Below is a small trained network, with its code and all its weights. Each question gives an input and a target symbol and asks what happens when units are switched off, that is, made to give their printed mean instead of their output.

import numpy as np


def w(rows, s, z=0):
    codes = np.array(rows[::2]) - 128.0
    scale = np.full(codes.shape[1], s)
    scale[-1] = z or s
    return codes * scale


def norm(h):
    return h / np.sqrt((h * h).mean(-1, keepdims=True) + 1e-5)


def f(y):
    return y / 2 * (1 + np.tanh(0.7978845608 * (y + 0.044715 * y**3)))


def softmax(a):
    e = np.exp(a - a.max(-1, keepdims=True))
    return e / e.sum(-1, keepdims=True)


def log_softmax(a):
    a = a - a.max(-1, keepdims=True)
    return a - np.log(np.exp(a).sum(-1, keepdims=True))


def net(x, mask):
    ids = ['ΛΨγζηθξω'.index(c) for c in x.split()]
    T = len(ids)
    res = E[ids] + P[:T]
    r = norm(res)
    for j in range(3):
        rows = slice(2 * j, 2 * j + 2)
        q, k, v = (r @ M[0][rows].T for M in (Q, K, V))
        z = softmax(np.where(np.tri(T) > 0, q @ k.T / 2**0.5, -1e9)) @ v
        o = O[0][rows]
        res = res + np.where(mask[j], z, o[:, -1]) @ o[:, :-1]
    y = f(norm(res) @ A[0][:, :-1].T + A[0][:, -1])
    res = res + np.where(mask[3:7], y, B[0][:, -1]) @ B[0][:, :-1]
    return log_softmax(norm(res)[-1] @ U[:, :-1].T + U[:, -1])


Q, K, V, O, A, B = {}, {}, {}, {}, {}, {}
E = w([
[135,33,78,160,109,185,126],'Λ',
[167,145,193,97,105,150,248],'Ψ',
[153,46,74,179,108,190,143],'γ',
[128,130,168,235,145,254,199],'ζ',
[167,144,36,221,31,138,137],'η',
[191,150,174,13,150,182,109],'θ',
[86,160,217,78,164,147,245],'ξ',
[77,195,194,145,89,179,85],'ω',
],0.007)
P = w([
[139,67,242,111,65,164,172],'0',
[186,125,254,179,129,116,140],'1',
[113,112,159,51,55,140,195],'2',
[146,124,174,190,151,172,162],'3',
[148,136,119,141,116,143,163],'4',
[157,155,98,152,127,134,178],'5',
[119,163,44,137,134,168,179],'6',
[76,124,50,156,193,184,150],'7',
[25,51,96,123,164,160,101],'8',
[63,51,192,185,244,161,64],'9',
],0.0088)
Q[0] = w([
[234,96,98,74,86,109,210],'head 0',
[207,128,86,188,174,236,213],'head 0',
[136,65,208,190,183,37,90],'head 1',
[177,238,116,142,113,20,108],'head 1',
[175,71,190,184,187,160,112],'head 2',
[217,128,70,62,211,2,40],'head 2',
],0.0078)
K[0] = w([
[121,216,197,200,87,190,119],'head 0',
[94,253,61,106,129,175,135],'head 0',
[61,7,176,64,96,105,56],'head 1',
[229,83,206,130,18,175,129],'head 1',
[6,133,106,55,98,113,38],'head 2',
[126,108,229,151,22,150,146],'head 2',
],0.0081)
V[0] = w([
[76,174,137,136,95,183,80],'head 0',
[158,88,107,104,125,128,74],'head 0',
[129,140,123,148,122,193,52],'head 1',
[7,159,192,147,98,144,107],'head 1',
[91,199,139,154,43,124,122],'head 2',
[85,64,80,189,114,83,156],'head 2',
],0.012)
O[0] = w([
[126,157,82,73,46,98,124,207],'head 0',
[237,100,119,177,131,170,144,20],'head 0',
[145,254,111,91,66,147,231,159],'head 1',
[95,136,46,82,21,81,107,255],'head 1',
[34,180,102,162,120,100,201,169],'head 2',
[126,76,229,180,82,101,139,87],'head 2',
],0.0098,0.0065)
A[0] = w([
[99,165,22,194,128,8,142,251],'neuron 0',
[31,177,81,128,123,142,79,35],'neuron 1',
[15,168,143,28,34,172,137,238],'neuron 2',
[203,234,50,255,15,155,95,237],'neuron 3',
],0.0056,0.0017)
B[0] = w([
[67,8,126,100,108,210,104,173],'neuron 0',
[175,87,134,200,129,41,1,166],'neuron 1',
[209,210,161,240,152,180,80,250],'neuron 2',
[155,83,135,54,136,157,126,168],'neuron 3',
],0.0065,0.013)
U = w([
[186,94,160,147,100,106,173,168],'Λ',
[121,63,102,128,97,87,72,21],'Ψ',
[60,89,106,189,181,111,62,135],'γ',
[121,128,209,120,114,168,137,83],'ζ',
[111,191,76,173,45,129,103,148],'η',
[36,118,70,99,40,84,253,193],'θ',
[192,122,43,85,195,186,166,147],'ξ',
[73,180,125,242,130,117,223,3],'ω',
],0.0062,0.0035)

Each question gives the input, a string of symbols that net reads in full, and the target symbol t.
The units are the heads (2 rows each of Q, K, V and O) and the neurons (one row each of A and B). Each row of codes is followed by its name. A weight is (code - 128) times the scale printed after its matrix; where a second scale follows, it is the last column's (O, A, B and U).
mask holds one flag per unit, heads first, then neurons. A switched-off unit (its flag False) gives its mean, the last column of its rows in O or B, instead of its output. The means were averaged over made-up inputs and are rounded, as every weight is.
A unit's drop is (log p(t) with every unit on - log p(t) with that unit switched off) / (log p(t) with every unit on - log p(t) with every unit switched off).
The circuit of an input: a set's keep is (log p(t) with only the set's units on - log p(t) with every unit switched off) / (log p(t) with every unit on - log p(t) with every unit switched off). Starting from all 7 units, units are removed one at a time, each time the one whose removal leaves the highest keep (on an exact tie, the one counted first), for as long as the keep stays at least 0.8.
units of the circuit, in order: the units of the circuit, biggest drop first
top k neurons: the k neurons with the biggest drops, biggest first
heads that matter: for each layer, one digit per head in row order, 1 if its drop is at least 0.15 and else 0, layers parted by /
drop when u is switched off: that unit's drop, to one decimal
input γ θ γ, target ξ: units of the circuit, in order	(head 2; head 1)
input θ Λ Ψ ζ θ Ψ η, target γ: heads that matter	010
input ω η γ Λ ξ ζ, target γ: heads that matter	110
input ω Ψ Ψ Ψ Ψ ω, target γ: units of the circuit, in order	(head 1; head 0)
input ω Ψ θ Λ Λ Λ, target Λ: heads that matter	011
input ω ξ ζ ω ω Λ γ ω ω ζ, target θ: units of the circuit, in order	(head 1)
input ω θ η Λ, target ω: units of the circuit, in order	(head 1; head 2)
input ω Ψ Λ ω ω Ψ ξ Ψ, target γ: heads that matter	010
input ζ Ψ θ ζ, target ξ: units of the circuit, in order	(head 2; head 0)
input ζ ω ω θ Ψ Λ, target ξ: top 2 neurons	(neuron 1; neuron 2)
input γ ω η Ψ ω Λ ω γ ω γ, target θ: heads that matter	010
input γ Λ γ, target Λ: units of the circuit, in order	(head 2; head 0)
input ζ θ η Ψ, target ω: units of the circuit, in order	(head 1; head 2)
input Ψ γ Ψ, target ζ: units of the circuit, in order	(head 1)
input ζ γ ω ω γ θ γ η, target ξ: units of the circuit, in order	(head 1; neuron 3; head 0)
input θ θ ω γ, target θ: heads that matter	101
input ω γ γ Ψ ζ Ψ Λ, target γ: top 2 neurons	(neuron 2; neuron 3)
input Ψ Λ θ ξ Ψ ζ, target γ: top 2 neurons	(neuron 1; neuron 2)
input ω γ ω ζ Ψ Ψ Λ, target γ: top 3 neurons	(neuron 2; neuron 3; neuron 0)
input ω Ψ Ψ ω ω ω ξ θ ζ, target ξ: units of the circuit, in order	(head 2)
input ω η η η γ γ ζ θ η, target ξ: drop when neuron 0 is switched off	0.1
